Here is a tiny trained network, its code and every weight. The questions are about switching its units off for an input and a class, where a switched-off unit gives its printed mean instead of its output.

import numpy as np


def w(rows, s, z=0):
    codes = np.array(rows[::2]) - 128.0
    scale = np.full(codes.shape[1], s)
    scale[-1] = z or s
    return codes * scale


def norm(h):
    return h / np.sqrt((h * h).mean(-1, keepdims=True) + 1e-5)


def f(y):
    return np.maximum(y, 0)


def log_softmax(a):
    a = a - a.max(-1, keepdims=True)
    return a - np.log(np.exp(a).sum(-1, keepdims=True))


def net(x, mask):
    res = np.array(x, float).reshape(1, 6) / 4 @ E
    u = 0
    for l in range(2):
        y = f(norm(res) @ A[l][:, :-1].T + A[l][:, -1])
        res = res + np.where(mask[u : u + 5], y, B[l][:, -1]) @ B[l][:, :-1]
        u += 5
    return log_softmax(norm(res)[-1] @ U[:, :-1].T + U[:, -1])


A, B = {}, {}
E = w([
[125,167,53,174,171,133,144,133,138,97,163,3],'x0',
[219,173,165,105,147,69,78,180,59,158,168,180],'x1',
[140,129,178,78,120,88,90,44,70,45,114,133],'x2',
[125,150,130,67,80,112,158,198,144,119,239,167],'x3',
[170,195,140,163,211,145,198,175,66,153,111,173],'x4',
[114,173,82,107,190,78,181,135,97,115,138,179],'x5',
],0.0075)
A[0] = w([
[159,135,84,150,172,148,155,216,164,100,66,102,74],'0.n1',
[94,206,143,130,185,129,216,168,107,110,66,149,3],'0.n2',
[168,119,109,134,166,97,80,75,111,100,114,70,77],'0.n3',
[76,152,126,1,163,141,97,181,83,109,120,149,159],'0.n4',
[73,89,139,145,57,136,70,162,140,148,112,86,99],'0.n5',
],0.0067,0.0032)
B[0] = w([
[116,163,103,105,69,160,139,31,95,71,145,132,209],'0.n1',
[21,186,91,112,165,185,155,156,33,60,145,249,232],'0.n2',
[171,37,101,88,201,91,134,115,84,112,116,2,219],'0.n3',
[150,97,172,149,85,103,126,93,156,97,184,81,255],'0.n4',
[45,149,88,29,160,152,96,198,153,182,112,210,230],'0.n5',
],0.0087,0.0038)
A[1] = w([
[116,104,42,188,65,142,174,109,160,122,95,98,2],'1.n1',
[228,145,127,106,70,88,87,230,64,122,152,177,37],'1.n2',
[147,87,156,166,141,165,20,117,112,131,24,126,29],'1.n3',
[253,215,194,93,163,46,161,208,98,146,189,199,86],'1.n4',
[89,160,115,118,163,168,176,109,80,108,183,64,224],'1.n5',
],0.0065,0.0018)
B[1] = w([
[196,165,134,209,34,73,121,191,156,149,183,114,153],'1.n1',
[194,71,243,210,89,162,210,133,141,83,87,52,217],'1.n2',
[141,196,219,94,214,179,103,162,154,94,32,147,174],'1.n3',
[198,87,117,222,83,254,70,120,81,103,221,109,255],'1.n4',
[139,149,117,118,157,40,141,133,107,211,106,204,210],'1.n5',
],0.0084,0.008)
U = w([
[222,96,174,175,70,189,112,147,81,116,187,130,198],'0',
[115,95,154,74,64,60,120,40,152,90,161,161,35],'1',
[138,133,190,78,168,180,67,114,127,124,4,129,133],'2',
[86,195,65,142,191,161,186,119,48,118,127,207,199],'3',
[146,113,67,84,198,49,105,106,98,124,94,25,139],'4',
[126,198,47,188,79,98,167,156,158,208,138,98,7],'5',
[53,85,100,68,70,175,109,192,248,182,106,128,143],'6',
],0.014,0.0022)

Each question gives the input, the list of numbers given to net, and the class t.
The units are the neurons (one row each of A and B). Each row of codes is followed by its name. A weight is (code - 128) times the scale printed after its matrix; where a second scale follows, it is the last column's (A, B and U).
mask holds one flag per neuron, layer by layer. A switched-off neuron (its flag False) gives its mean, the last column of its row in B, instead of its output. The means were averaged over made-up inputs and are rounded, as every weight is.
A unit's drop is (log p(t) with every unit on - log p(t) with that unit switched off) / (log p(t) with every unit on - log p(t) with every unit switched off).
The circuit of an input: a set's keep is (log p(t) with only the set's units on - log p(t) with every unit switched off) / (log p(t) with every unit on - log p(t) with every unit switched off). Starting from all 10 units, units are removed one at a time, each time the one whose removal leaves the highest keep (on an exact tie, the one counted first), for as long as the keep stays at least 0.8.
circuit, biggest first: the units of the circuit, biggest drop first
most important unit: the unit with the biggest drop
k most important neurons: the k neurons with the biggest drops, biggest first
top k neurons in layer l: the k neurons of layer l with the biggest drops, biggest first
drop when u is switched off: that unit's drop, to one decimal
input [-4,-4,-1,-7,7,0], class 3: circuit, biggest first -> [0.n2]
input [-5,-1,-2,1,-5,6], class 1: 2 most important neurons -> [0.n4, 1.n4]
input [-4,-6,7,-2,-6,2], class 2: circuit, biggest first -> [1.n3, 0.n1, 0.n4]
input [4,-3,6,7,0,-6], class 1: 2 most important neurons -> [1.n4, 1.n3]
input [5,5,-1,-8,3,0], class 4: 3 most important neurons -> [0.n3, 1.n4, 0.n5]
input [7,2,-6,4,8,-5], class 3: circuit, biggest first -> [0.n1, 0.n2, 1.n5]
input [-1,-6,-4,5,5,-3], class 3: circuit, biggest first -> [0.n2, 1.n2]
input [7,4,-4,2,-8,3], class 5: 3 most important neurons -> [1.n3, 1.n1, 1.n5]
input [4,0,-2,-1,-3,5], class 5: 2 most important neurons -> [1.n1, 0.n2]
input [-7,-5,1,-1,8,-4], class 3: 2 most important neurons -> [0.n2, 1.n2]
input [-8,0,7,-2,-5,0], class 2: 2 most important neurons -> [1.n3, 0.n1]
input [0,-7,3,-2,-6,7], class 4: top 2 neurons in layer 1 -> [1.n4, 1.n2]
input [-5,6,6,-3,-7,-3], class 2: top 2 neurons in layer 1 -> [1.n3, 1.n4]
input [0,3,-3,3,-5,-1], class 6: most important unit -> 0.n5
input [-8,2,8,-3,0,5], class 0: circuit, biggest first -> [1.n4, 0.n1, 0.n5]
input [-4,4,3,-5,2,8], class 0: 2 most important neurons -> [1.n4, 0.n4]
input [1,-3,5,-7,8,-3], class 3: 3 most important neurons -> [0.n2, 1.n2, 1.n5]
input [6,-3,4,-3,4,0], class 4: 3 most important neurons -> [0.n3, 1.n4, 0.n5]
input [8,-1,-2,6,-4,-2], class 5: 3 most important neurons -> [1.n1, 1.n5, 1.n3]
input [4,4,7,-1,-5,7], class 4: circuit, biggest first -> [0.n3]
input [6,3,-2,3,-6,-3], class 6: drop when 0.n5 is switched off -> 0.2
input [-1,-2,4,1,-6,-7], class 6: drop when 0.n5 is switched off -> 0.4
input [7,-3,-3,2,2,-4], class 5: drop when 0.n2 is switched off -> 0.0
input [7,4,-4,-3,-7,4], class 4: drop when 0.n3 is switched off -> 1.3
